Below is a small trained network, with its code and all its weights. Each question gives an input and a class and asks what happens when units are switched off, that is, made to give their printed mean instead of their output.

import numpy as np


def w(rows, s, z=0):
    codes = np.array(rows[::2]) - 128.0
    scale = np.full(codes.shape[1], s)
    scale[-1] = z or s
    return codes * scale


def f(y):
    return np.maximum(y, 0)


def log_softmax(a):
    a = a - a.max(-1, keepdims=True)
    return a - np.log(np.exp(a).sum(-1, keepdims=True))


def net(x, mask):
    res = np.array(x, float).reshape(1, 3) / 4 @ E
    y = f(res @ A[0][:, :-1].T + A[0][:, -1])
    res = res + np.where(mask, y, B[0][:, -1]) @ B[0][:, :-1]
    return log_softmax(res[-1] @ U[:, :-1].T + U[:, -1])


A, B = {}, {}
E = w([
[165,116,34,197,109,45,100,70,178,119,71],'x0',
[254,199,192,74,225,93,238,124,94,194,22],'x1',
[109,112,117,189,178,117,229,100,110,57,132],'x2',
],0.0087)
A[0] = w([
[66,73,103,166,92,159,104,105,129,76,212,81],'neuron 0',
[110,112,102,201,128,120,165,113,137,75,139,205],'neuron 1',
[58,102,119,117,97,197,110,161,107,111,214,203],'neuron 2',
[143,133,136,140,126,119,121,129,126,125,127,76],'neuron 3',
[167,151,83,137,126,102,90,83,167,148,95,171],'neuron 4',
[89,143,194,132,164,153,178,128,84,100,163,130],'neuron 5',
[174,131,112,134,119,92,81,81,138,168,69,178],'neuron 6',
[79,88,122,96,12,158,15,165,153,153,168,254],'neuron 7',
[126,133,112,147,128,91,138,101,136,139,120,80],'neuron 8',
[161,178,199,50,152,160,138,153,92,166,107,132],'neuron 9',
[151,122,74,161,117,86,154,95,151,136,104,61],'neuron 10',
[160,143,114,123,217,102,223,62,115,137,69,253],'neuron 11',
[173,161,237,55,164,150,154,174,85,169,137,133],'neuron 12',
[161,123,93,89,103,140,81,134,165,174,118,89],'neuron 13',
[195,145,116,154,119,73,130,77,124,147,79,134],'neuron 14',
[133,137,91,168,105,103,147,94,159,132,79,75],'neuron 15',
[146,129,125,123,98,121,115,125,138,143,103,102],'neuron 16',
[164,136,163,64,145,140,122,149,81,162,105,152],'neuron 17',
[120,124,136,126,162,136,183,152,93,106,151,73],'neuron 18',
[175,166,165,129,166,107,139,130,114,132,86,108],'neuron 19',
[109,121,113,137,111,145,117,125,144,124,146,82],'neuron 20',
[149,136,252,76,176,167,172,168,76,146,143,158],'neuron 21',
],0.011,0.0059)
B[0] = w([
[66,64,72,200,97,106,89,116,185,128,175,212],'neuron 0',
[125,46,105,144,130,135,131,115,111,98,116,183],'neuron 1',
[47,83,137,205,128,130,83,102,107,147,143,221],'neuron 2',
[148,121,144,142,130,141,128,136,123,126,136,128],'neuron 3',
[194,117,146,91,137,83,81,157,106,123,119,172],'neuron 4',
[107,123,192,133,158,192,167,82,103,92,69,180],'neuron 5',
[196,145,132,77,161,91,87,130,118,97,105,175],'neuron 6',
[73,164,194,140,134,104,2,122,95,169,174,250],'neuron 7',
[145,102,126,139,123,109,119,150,127,148,135,142],'neuron 8',
[124,200,133,135,114,132,186,164,139,193,162,211],'neuron 9',
[162,97,87,146,103,68,101,138,105,141,141,159],'neuron 10',
[179,90,68,57,133,136,203,111,147,59,73,250],'neuron 11',
[103,202,125,139,100,176,200,153,144,177,160,227],'neuron 12',
[141,164,183,88,150,105,76,116,116,121,92,154],'neuron 13',
[198,100,83,95,116,103,126,157,112,145,138,181],'neuron 14',
[164,84,109,138,137,84,100,154,108,158,167,157],'neuron 15',
[151,129,151,113,152,114,107,114,119,116,124,138],'neuron 16',
[141,185,120,137,118,121,163,183,158,167,177,188],'neuron 17',
[112,121,168,82,114,165,155,92,129,91,79,157],'neuron 18',
[160,124,84,105,85,132,181,158,147,127,143,187],'neuron 19',
[122,120,126,150,123,129,97,146,170,116,119,149],'neuron 20',
[102,195,135,136,143,208,219,106,158,135,105,228],'neuron 21',
],0.0091,0.02)
U = w([
[83,148,121,121,161,145,64,119,182,81,91,4],'0',
[27,69,121,226,114,101,35,118,130,136,175,157],'1',
[154,169,180,76,136,72,2,142,106,147,126,91],'2',
[200,55,57,105,137,74,134,147,129,99,102,84],'3',
[64,76,161,140,167,190,189,51,116,24,71,206],'4',
[54,204,171,175,129,171,136,152,134,195,162,62],'5',
[145,190,111,94,136,158,239,154,161,142,113,192],'6',
],0.008,0.0019)

Each question gives the input, the list of numbers given to net, and the class t.
The units are the neurons (one row each of A and B). Each row of codes is followed by its name. A weight is (code - 128) times the scale printed after its matrix; where a second scale follows, it is the last column's (A, B and U).
mask holds one flag per neuron, in row order. A switched-off neuron (its flag False) gives its mean, the last column of its row in B, instead of its output. The means were averaged over made-up inputs and are rounded, as every weight is.
A unit's drop is (log p(t) with every unit on - log p(t) with that unit switched off) / (log p(t) with every unit on - log p(t) with every unit switched off).
The circuit of an input: a set's keep is (log p(t) with only the set's units on - log p(t) with every unit switched off) / (log p(t) with every unit on - log p(t) with every unit switched off). Starting from the 12 units with the biggest drops (on a tie, the unit counted first), units are removed one at a time, each time the one whose removal leaves the highest keep (on an exact tie, the one counted first), for as long as the keep stays at least 0.8.
units of the circuit, in order: the units of the circuit, biggest drop first
most important unit: the unit with the biggest drop
k most important neurons: the k neurons with the biggest drops, biggest first
drop of u: that unit's drop, to one decimal
input [8,-1,-2], class 2: most important unit	neuron 11
input [-1,-2,5], class 4: units of the circuit, in order	(neuron 17; neuron 9)
input [-4,-4,8], class 1: 2 most important neurons	(neuron 11; neuron 0)
input [-4,-2,-2], class 1: units of the circuit, in order	(neuron 2; neuron 12)
input [4,4,-7], class 2: 2 most important neurons	(neuron 13; neuron 21)
input [3,4,-8], class 2: 3 most important neurons	(neuron 21; neuron 6; neuron 13)
input [-2,-3,7], class 4: 3 most important neurons	(neuron 7; neuron 5; neuron 18)
input [-7,1,7], class 4: 3 most important neurons	(neuron 5; neuron 18; neuron 14)
input [3,5,1], class 3: 2 most important neurons	(neuron 21; neuron 14)
input [-5,-3,-5], class 1: 2 most important neurons	(neuron 2; neuron 7)
input [-6,1,7], class 4: 2 most important neurons	(neuron 5; neuron 18)
input [-6,-3,7], class 4: 2 most important neurons	(neuron 5; neuron 7)
input [-4,-3,3], class 1: drop of neuron 11	0.1
input [-5,-3,-6], class 1: units of the circuit, in order	(neuron 2)
input [3,2,-3], class 3: drop of neuron 7	1.0
input [0,0,0], class 0: drop of neuron 21	0.3
input [3,3,-4], class 3: drop of neuron 7	0.9
